Each row has a name. After each piece below comes the name of the row it's from, unless a question asks for something else. Each question is about the rows just above it. Places in a row count from 1.

Keri: [100 100 144 108 144]
Luf: [ 96  88  80  99 120]
galep: [148 126 116 133 114]
Dopal: [147 126 141 151 138]
vuz: [ 96  88  80  78 150]
At which places does Keri hold [100]? | 1 2
[ 99 120  96  88  80] is which row reordered? | Luf

ravu: [125  77 102 123 105 120  75 130 154 135 154 153 151  76 120 124 133 129
 152 124 108 151  74 128 138 150 143 133 143 131 120 147 125 144 128 108
 110 142 135]
gegup: [115  90 154 109 117 109  98 173 109 174 153 111 123  86 106 119 174 172
 160 127  97 110  86 117 174 108 104 173 174 174 150 171 105 182 112 158
  78 180 131]
Rus: [104 131  78 127  98 112 173 117  86 174 173 109 173 115 174 158 123  90
 172 105 150 180 106 108 109  86 109  97 160 154 117 110 174 171 182 119
 153 174 111]
Which row holds these entries in another order? [154 109  98 153 171  86 180 173 105 174 111 174 131 158 112 108 109 172
 109 150 182 119 173  78 160 174  86 115 110 117 123 104 117  90 174 174
 106 127  97] | gegup
Which row holds these entries in another order? [143 108 120 151 108 130 128 153 120 124 129  75 138 143 105 133 142 128
 110 125 154  74 151 102 123 135 124 150 144 133 125 135 152 154 131 147
  77  76 120] | ravu

vuz: [164 153 149 107  82 129 191 165 112 107 119  91  77 128 136]
kabe: [ 90 107 136  82 128 107  77 129 191 164 165 119 153 149 112]
ravu: [165 107 136 191 153 113  77 119 164 149 128  91  82 107 129]
Put [136 128  77  91 119 107 112 165 191 129  82 107 149 153 164] back in order: which row is it? | vuz
Which row holds these entries in another order? [129 107  82  91 128 149 164 119  77 113 153 191 136 107 165] | ravu
Which row holds these entries in another order? [112 149 153 119 165 164 191 129  77 107 128  82 136 107  90] | kabe
[ 77  82  91 107 107 113 119 128 129 136 149 153 164 165 191] is which row reordered? | ravu
[ 77  82  91 107 107 112 119 128 129 136 149 153 164 165 191] is which row reordered? | vuz

Luf: [129 128 129 128 127 134 129 129 133 134 151 129 128 130 129 129 149 129
 155 140]
Rus: [131 142 135 128 127 130 131 128 127 129 138 127 129 128 131 131 128 155
 129 130]
Bido: [130 138 128 129 127 128 155 127 135 130 128 131 129 131 128 127 131 142
 130 131]
Dopal: [128 129 131 137 127 132 131 129 130 140 155 128 128 128 129 129 151 129
 151 135]
Keri: [129 134 129 128 127 135 129 128 134 131 150 130 129 130 128 129 149 129
 158 145]
gegup: [144 158 137 127 128 131 131 140 126 129 128 127 132 133 132 148 128 180
 129 130]
vuz: [137 153 129 128 128 130 129 139 127 129 134 127 131 132 128 135 128 164
 130 130]
puga: [129 150 129 128 140 129 134 129 129 151 128 128 155 133 129 129 127 130
 134 129]
seb: [129 134 129 129 127 128 129 129 128 128 146 128 129 131 128 129 136 133
 144 132]
galep: [128 129 139 138 127 128 133 129 127 138 151 127 128 127 132 129 141 130
 139 130]
Put [127 130 129 131 128 129 131 138 131 128 131 155 128 127 135 129 130 127
 128 142] back in order: which row is it? | Rus
[130 129 155 127 129 133 129 128 129 134 129 129 151 128 149 128 140 129
 129 134] is which row reordered? | Luf
Put [128 130 129 139 127 129 134 127 131 132 128 135 128 164 130 130 137 153
 129 128] back in order: which row is it? | vuz

Dopal: [141 142 142 109]
vuz: [140 140 167 140]
seb: [142 143 109 109]
gegup: [136 113 137 137]
Places of [137] in row gegup: | 3 4
Every place of [140] in vuz: | 1 2 4
Places of [109] in row seb: | 3 4
Places of [143] in row seb: | 2
[109 109 142 143] is which row reordered? | seb
At which places does gegup hold [136]? | 1
Every place of [142] in Dopal: | 2 3

gegup: [169  70 169 169]
puga: [158 120 119 119]
Luf: [158 119 119 119]
[119 119 119 158] is which row reordered? | Luf
At which places does Luf hold [119]? | 2 3 4
Every place of [169] in gegup: | 1 3 4
At which places does puga hold [119]? | 3 4
Places of [120] in row puga: | 2
[119 158 119 119] is which row reordered? | Luf
[ 70 169 169 169] is which row reordered? | gegup

kabe: [ 69  86 174 174 165  86  94 104]
puga: [149 180 192  97 149 120 132 121]
vuz: [128 161 128 128 128 175 161 175]
Luf: [ 99 131 137  87 129  82  88 102]
Bido: [ 67 107 120 164 146  79  74  92]
Places of [86] in row kabe: | 2 6
Places of [132] in row puga: | 7
Every place of [128] in vuz: | 1 3 4 5

galep: [137 130 109 124 190 105]
seb: [115  88 115 114  88  88]
gegup: [140 161 115 140 169  88]
Rus: [137 191 124 109 130 105]
Which row holds these entries in another order? [105 190 124 109 130 137] | galep
[105 109 124 130 137 190] is which row reordered? | galep
Every place of [169] in gegup: | 5
Which row holds these entries in another order? [ 88 115  88 115 114  88] | seb
Which row holds these entries in another order? [191 124 109 130 105 137] | Rus
Every place of [115] in seb: | 1 3

Keri: [ 94  88  88  95 133 103  88  95 117 124  95 124 114]
Luf: [ 88 117 103 124 124 114 133  94  95  88  95  87  95]
seb: [129 132  89 105 128 179 120 117 174 158 120 142 166]
gegup: [115 128 123 153 138  79 111 113 101 137  84 106 109]
puga: [162 128 168 138 119 140 137 158 112 172 118 129  94]
vuz: [166 128 105 129 142 120 174 179 117 120  97 132 159]
kabe: [151 128 123 129 128 128 129 151 101 142 105 143  95]
Dopal: [135 128 132 123 116 114 137 130 133 114 140 140 138]
At which places does Keri hold [114]? | 13
Which row holds these entries in another order? [159 166 128 105 129 142 120 174 179 117 120  97 132] | vuz
Places of [88] in row Keri: | 2 3 7
Which row holds these entries in another order? [166 174 179 120 158 142 120 105 128 129  89 132 117] | seb
Which row holds these entries in another order? [ 88  88  88  94  95  95  95 103 114 117 124 124 133] | Keri

kabe: [167 161 108 147 148  86 153 111 147 146 134 100 112 182 119 152  83 103
 129 149 147 115 141 141 119 133 114 121 130 112 122 104]
Dopal: [126 136 119 169 154 133 135 129 128 110 140 127 163  91 127 124 131 123
 135 122 150 128 141 133 122 123 149 119 131  99  93 122]
ravu: [177 109 140 146 132 125 129 119 144 118 144 103 123 159 119 158 101 105
 109 118 121 130 114 146 137 183 117 120 119  99 118 120]
Luf: [143 128 144 129 127 144 118 107 127 153 132 152 124 143 111 117 117  92
 120 142 115 154  97 120 119 158 140 148 125 131 131 116]
vuz: [115  91 129 111 136 108 118 150 129 100 128 123 123 112 122 102 158 104
 129 138 120 112 142 157 117 150 139 139 109 127 101 157]
Bido: [143 128 144 129 127 144 118 107 127 153 132 152 124 143 153 117 117  92
 120 142 115 154  97 120 119 158 140 148 125 131 131 116]
gegup: [132 114 133 179 131 150 124 157 144  88 136 132 133  97 128 113 152 135
 133 155 140 120 151 149 173 151 118 114 112 122 111 162]
Keri: [115 107 133 120 158 117 153 116 124 148 152 118 120 125 153 119 144 154
 144 142 131 140 143 128 131 127  97 127 143 129  92 117]
puga: [ 87 117 132 151 114  97 127 121 147 141  94 149 125 110 146 106 129 109
 144 114 149 107 145 145 101  95 138 133 130 122 125 158]
Rus: [126 136 119 169 154 133 135 129 128 110 140 127 163  91 127 124 131 123
 152 122 150 128 141 133 122 123 149 119 131  99  93 122]
[116 131 131 125 148 140 158 119 120  97 154 115 142 120  92 117 117 153
 143 124 152 132 153 127 107 118 144 127 129 144 128 143] is which row reordered? | Bido
Every place of [117] in Luf: | 16 17

seb: [152 115 152 116]
kabe: [133 181 129 127]
Rus: [116 116 152 152]
ravu: [133 181 150 127]
Luf: [115 151 132 155]
Dopal: [130 174 145 130]
At which places does Rus hold [152]? | 3 4
Which row holds these entries in another order? [152 152 116 116] | Rus
Put [129 127 133 181] back in order: which row is it? | kabe

ravu: [132 156 160 110 147 172 148 104]
Keri: [127  92 107 141 128 167 126 132]
puga: [110 123 104 114 142 193 122 111]
Luf: [139 135 121 134 155 137 139 200]
gegup: [129 130 156 151 119  64 132 155]
kabe: [133  86 101 131 137 179 140 133]
galep: [134 113 120 152 141 154 132 163]
seb: [137 144  81 140 105 170 132 120]
Rus: [161  94 160 159 121  68 119 113]
Dopal: [119  68 161  94 121 119 112 160]
Which row holds these entries in another order? [139 200 135 139 137 121 134 155] | Luf
Which row holds these entries in another order? [ 94 160 159 121  68 119 113 161] | Rus
Places of [121] in row Dopal: | 5

Bido: [122 123 122 106 117 121]
puga: [110 118  87 127 112 122]
ravu: [123 122 122 122 123 122]
Which row holds these entries in another order? [122 123 122 122 122 123] | ravu
Which row holds these entries in another order? [106 117 121 122 122 123] | Bido
Which row holds these entries in another order? [106 122 122 123 117 121] | Bido
Places of [123] in row ravu: | 1 5
Places of [122] in row ravu: | 2 3 4 6

Bido: [ 71 134 200 130 130 110 137 121 130 169 124 134 121 145]
Dopal: [134 200 169 130 130 120 137 121 130 110 124 134 145  71]
seb: [164 113  88 132 106 134 135 116 132  84 154 106 104 122]
Put [145 121 134 124 169 130 121 137 110 130 130 200 134  71] back in order: which row is it? | Bido
[ 71 145 134 124 110 130 121 137 120 130 130 169 200 134] is which row reordered? | Dopal

ravu: [113 113 102 102 121 113 151]
Rus: [118  96 120 127 126 126  94]
galep: [119 113 121 101 163 102 152]
kabe: [125 119 142 159 152 168 148]
Which row holds these entries in another order? [102 102 113 121 113 113 151] | ravu
Places of [102] in row ravu: | 3 4

galep: [174 136  99 144 131 130 143 146 145 141 111 137 140 139 160 118  91 140
 116 101 152 144 130 130 116 124 146  91 143  92 131 130 113 146 132 123
 148 129 109 136  96 142 127 131 129 146 158 110 121 100 138 152 135 141
 138 148 146 140 153]
Dopal: [123 119 145  97 150  89 117 102  99 131 150 114 100 117  94 136 136 110
 125 140 105 116  92  94 168  99 125 130 128 120 101 118  96  95 127  88
 120 113 136  96 128 132  90 102 100 133 108 126 128 132  88 114 144 105
 119 100  99 116  93]
Luf: [105 106 170 118 145 146 102 132 114 110 146 121 104  96 113 143 163 102
  85 193 100 100  96 103 148 120  96 161 115 142  99 115 100 102 138  85
  92 119 152  93 161 106 128  88 104 104 146 162 140 113 110 119 162 132
 156 108 132  95 110]
Put [ 93 116  99 100 119 105 144 114  88 132 128 126 108 133 100 102  90 132
 128  96 136 113 120  88 127  95  96 118 101 120 128 130 125  99 168  94
  92 116 105 140 125 110 136 136  94 117 100 114 150 131  99 102 117  89
 150  97 145 119 123] back in order: which row is it? | Dopal
At which places does Luf hold [132]? | 8 54 57
Put [ 88  88  89  90  92  93  94  94  95  96  96  97  99  99  99 100 100 100
 101 102 102 105 105 108 110 113 114 114 116 116 117 117 118 119 119 120
 120 123 125 125 126 127 128 128 128 130 131 132 132 133 136 136 136 140
 144 145 150 150 168] back in order: which row is it? | Dopal
Places of [110] in row Luf: | 10 51 59
Places of [120] in row Luf: | 26

puga: [123 130 128 121 126 133]
vuz: [128 123 121 130 126 132]
Dopal: [128 128 119 110 174  60]
Luf: [130 126 134 121 123 128]
Put [133 126 121 128 130 123] back in order: which row is it? | puga
Which row holds these entries in another order? [126 133 123 130 128 121] | puga

Luf: [130  82 194  84  82 106]
Dopal: [128 105 155 100  79 126]
galep: [128 105 155 128 116 126]
Places of [105] in row galep: | 2
Which row holds these entries in another order? [128 128 126 105 116 155] | galep

